Here is a tiny trained network, its code and every weight. The questions are about switching its units off for an input and a class, where a switched-off unit gives its printed mean instead of its output.

import numpy as np


def w(rows, s, z=0):
    codes = np.array(rows[::2]) - 128.0
    scale = np.full(codes.shape[1], s)
    scale[-1] = z or s
    return codes * scale


def f(y):
    return y / 2 * (1 + np.tanh(0.7978845608 * (y + 0.044715 * y**3)))


def log_softmax(a):
    a = a - a.max(-1, keepdims=True)
    return a - np.log(np.exp(a).sum(-1, keepdims=True))


def net(x, mask):
    res = np.array(x, float).reshape(1, 7) / 4 @ E
    y = f(res @ A[0][:, :-1].T + A[0][:, -1])
    res = res + np.where(mask, y, B[0][:, -1]) @ B[0][:, :-1]
    return log_softmax(res[-1] @ U[:, :-1].T + U[:, -1])


A, B = {}, {}
E = w([
[90,119,35,207,164,134,229],'x0',
[254,135,55,66,156,141,136],'x1',
[164,148,160,140,48,59,192],'x2',
[127,123,129,126,129,130,128],'x3',
[51,134,54,79,133,71,69],'x4',
[96,133,139,50,46,184,225],'x5',
[127,136,126,130,124,127,126],'x6',
],0.0084)
A[0] = w([
[173,168,182,133,160,147,164,90],'neuron 0',
[82,82,175,135,133,151,132,105],'neuron 1',
[165,124,181,189,147,212,125,137],'neuron 2',
[94,140,91,86,127,76,118,84],'neuron 3',
[98,99,184,167,124,118,119,86],'neuron 4',
[123,82,138,79,127,179,60,143],'neuron 5',
[87,154,159,170,99,104,132,100],'neuron 6',
[146,110,100,194,171,111,128,119],'neuron 7',
[110,107,128,64,121,191,167,150],'neuron 8',
[132,164,181,82,115,97,105,102],'neuron 9',
[98,147,81,98,129,84,86,130],'neuron 10',
[160,134,176,107,105,3,162,99],'neuron 11',
[198,122,98,71,147,87,145,65],'neuron 12',
[144,127,182,92,131,138,52,105],'neuron 13',
[131,140,112,131,150,61,95,88],'neuron 14',
[54,106,170,139,114,104,107,91],'neuron 15',
[195,136,107,104,154,112,131,169],'neuron 16',
[154,118,173,85,110,103,83,71],'neuron 17',
[95,154,102,86,104,112,121,106],'neuron 18',
[158,159,140,159,175,112,84,111],'neuron 19',
[132,128,139,124,135,113,125,246],'neuron 20',
[109,85,77,142,126,121,150,112],'neuron 21',
[88,124,165,161,125,139,117,118],'neuron 22',
[163,85,147,188,147,63,90,97],'neuron 23',
[169,151,133,147,183,115,64,105],'neuron 24',
],0.013,0.012)
B[0] = w([
[178,73,175,142,162,173,127,167],'neuron 0',
[158,177,90,68,139,155,114,161],'neuron 1',
[137,17,141,154,151,96,127,214],'neuron 2',
[219,77,213,175,152,214,193,153],'neuron 3',
[127,149,101,86,136,196,113,158],'neuron 4',
[98,124,105,174,179,91,149,188],'neuron 5',
[180,145,49,47,151,231,88,173],'neuron 6',
[97,198,141,130,95,123,170,179],'neuron 7',
[45,209,213,121,126,95,116,210],'neuron 8',
[155,156,106,206,121,158,157,166],'neuron 9',
[168,37,173,145,122,119,137,182],'neuron 10',
[87,112,105,110,244,2,148,193],'neuron 11',
[187,159,88,71,163,211,81,161],'neuron 12',
[147,190,75,220,153,97,147,186],'neuron 13',
[143,106,191,117,99,193,159,158],'neuron 14',
[139,117,70,84,134,189,131,177],'neuron 15',
[118,119,54,58,57,144,122,200],'neuron 16',
[204,206,91,211,149,156,174,161],'neuron 17',
[180,75,247,133,100,191,153,149],'neuron 18',
[99,164,202,71,119,156,119,175],'neuron 19',
[49,62,70,116,27,21,35,245],'neuron 20',
[131,136,134,202,139,152,176,160],'neuron 21',
[186,103,64,94,125,166,112,165],'neuron 22',
[111,209,214,102,110,171,105,183],'neuron 23',
[90,133,162,119,125,128,172,188],'neuron 24',
],0.0076,0.011)
U = w([
[191,124,61,64,138,190,103,17],'0',
[161,173,79,228,144,128,212,81],'1',
[127,175,215,90,99,127,143,51],'2',
[202,3,180,147,131,138,133,67],'3',
[132,91,102,134,90,93,102,255],'4',
[116,94,100,111,189,67,138,211],'5',
[131,95,102,129,99,93,105,216],'6',
],0.014,0.0075)

Each question gives the input, the list of numbers given to net, and the class t.
The units are the neurons (one row each of A and B). Each row of codes is followed by its name. A weight is (code - 128) times the scale printed after its matrix; where a second scale follows, it is the last column's (A, B and U).
mask holds one flag per neuron, in row order. A switched-off neuron (its flag False) gives its mean, the last column of its row in B, instead of its output. The means were averaged over made-up inputs and are rounded, as every weight is.
A unit's drop is (log p(t) with every unit on - log p(t) with that unit switched off) / (log p(t) with every unit on - log p(t) with every unit switched off).
The circuit of an input: a set's keep is (log p(t) with only the set's units on - log p(t) with every unit switched off) / (log p(t) with every unit on - log p(t) with every unit switched off). Starting from the 12 units with the biggest drops (on a tie, the unit counted first), units are removed one at a time, each time the one whose removal leaves the highest keep (on an exact tie, the one counted first), for as long as the keep stays at least 0.8.
units of the circuit, in order: the units of the circuit, biggest drop first
unit that matters most: the unit with the biggest drop
k most important neurons: the k neurons with the biggest drops, biggest first
drop when u is switched off: that unit's drop, to one decimal
input [-5,4,-5,-2,3,-6,1], class 2: unit that matters most -> neuron 19
input [-6,-5,1,-5,-4,-3,4], class 1: 2 most important neurons -> (neuron 13; neuron 17)
input [-8,3,3,-2,-8,8,-8], class 1: 2 most important neurons -> (neuron 17; neuron 9)
input [-3,1,-1,-4,6,-2,-4], class 3: units of the circuit, in order -> (neuron 10; neuron 3)
input [-7,4,7,2,-7,6,3], class 1: units of the circuit, in order -> (neuron 17; neuron 9)
input [5,-8,-7,-4,-7,4,-4], class 0: units of the circuit, in order -> (neuron 1; neuron 22)
input [-7,-4,-6,-3,-1,0,1], class 1: units of the circuit, in order -> (neuron 13; neuron 17)
input [5,0,5,3,2,6,-2], class 2: 4 most important neurons -> (neuron 8; neuron 2; neuron 13; neuron 5)
input [2,-3,3,2,6,5,1], class 3: units of the circuit, in order -> (neuron 18; neuron 3)
input [-7,5,-1,7,0,-8,-7], class 2: 4 most important neurons -> (neuron 19; neuron 23; neuron 24; neuron 14)
input [-5,6,6,4,8,5,-7], class 3: 2 most important neurons -> (neuron 18; neuron 3)
input [4,-3,-5,7,8,-7,-3], class 3: 4 most important neurons -> (neuron 10; neuron 3; neuron 8; neuron 14)
input [-5,2,1,1,1,0,-1], class 1: 3 most important neurons -> (neuron 17; neuron 13; neuron 9)
input [7,2,2,3,7,6,-1], class 1: unit that matters most -> neuron 21
input [6,6,2,1,-6,-4,8], class 6: 2 most important neurons -> (neuron 16; neuron 6)
input [5,6,2,6,0,-3,0], class 0: 2 most important neurons -> (neuron 12; neuron 16)
input [6,-5,8,3,-8,5,6], class 3: units of the circuit, in order -> (neuron 0; neuron 2)
input [7,-2,3,-8,8,-3,-2], class 3: 2 most important neurons -> (neuron 10; neuron 3)
input [-1,1,-6,-2,8,-6,-1], class 3: 2 most important neurons -> (neuron 10; neuron 3)
input [-5,0,2,-4,-8,7,8], class 3: units of the circuit, in order -> (neuron 2)
input [-2,3,-7,-7,7,-5,0], class 3: 3 most important neurons -> (neuron 10; neuron 3; neuron 14)
input [-7,-6,2,-7,-2,-7,3], class 1: 3 most important neurons -> (neuron 13; neuron 17; neuron 9)
input [4,-1,-6,5,5,6,-4], class 2: units of the circuit, in order -> (neuron 8; neuron 18)
input [6,8,-1,-2,8,-4,6], class 0: 3 most important neurons -> (neuron 12; neuron 16; neuron 2)
input [-8,-7,7,5,-6,8,-2], class 1: units of the circuit, in order -> (neuron 9; neuron 17)
input [-5,-1,-1,4,0,-4,4], class 1: units of the circuit, in order -> (neuron 13; neuron 17)
input [7,3,-5,3,4,2,-1], class 1: units of the circuit, in order -> (neuron 21)
input [-8,-1,-1,4,-6,8,-8], class 1: 4 most important neurons -> (neuron 13; neuron 17; neuron 9; neuron 5)
input [5,-3,1,5,3,-8,-3], class 2: drop when neuron 23 is switched off -> 0.2
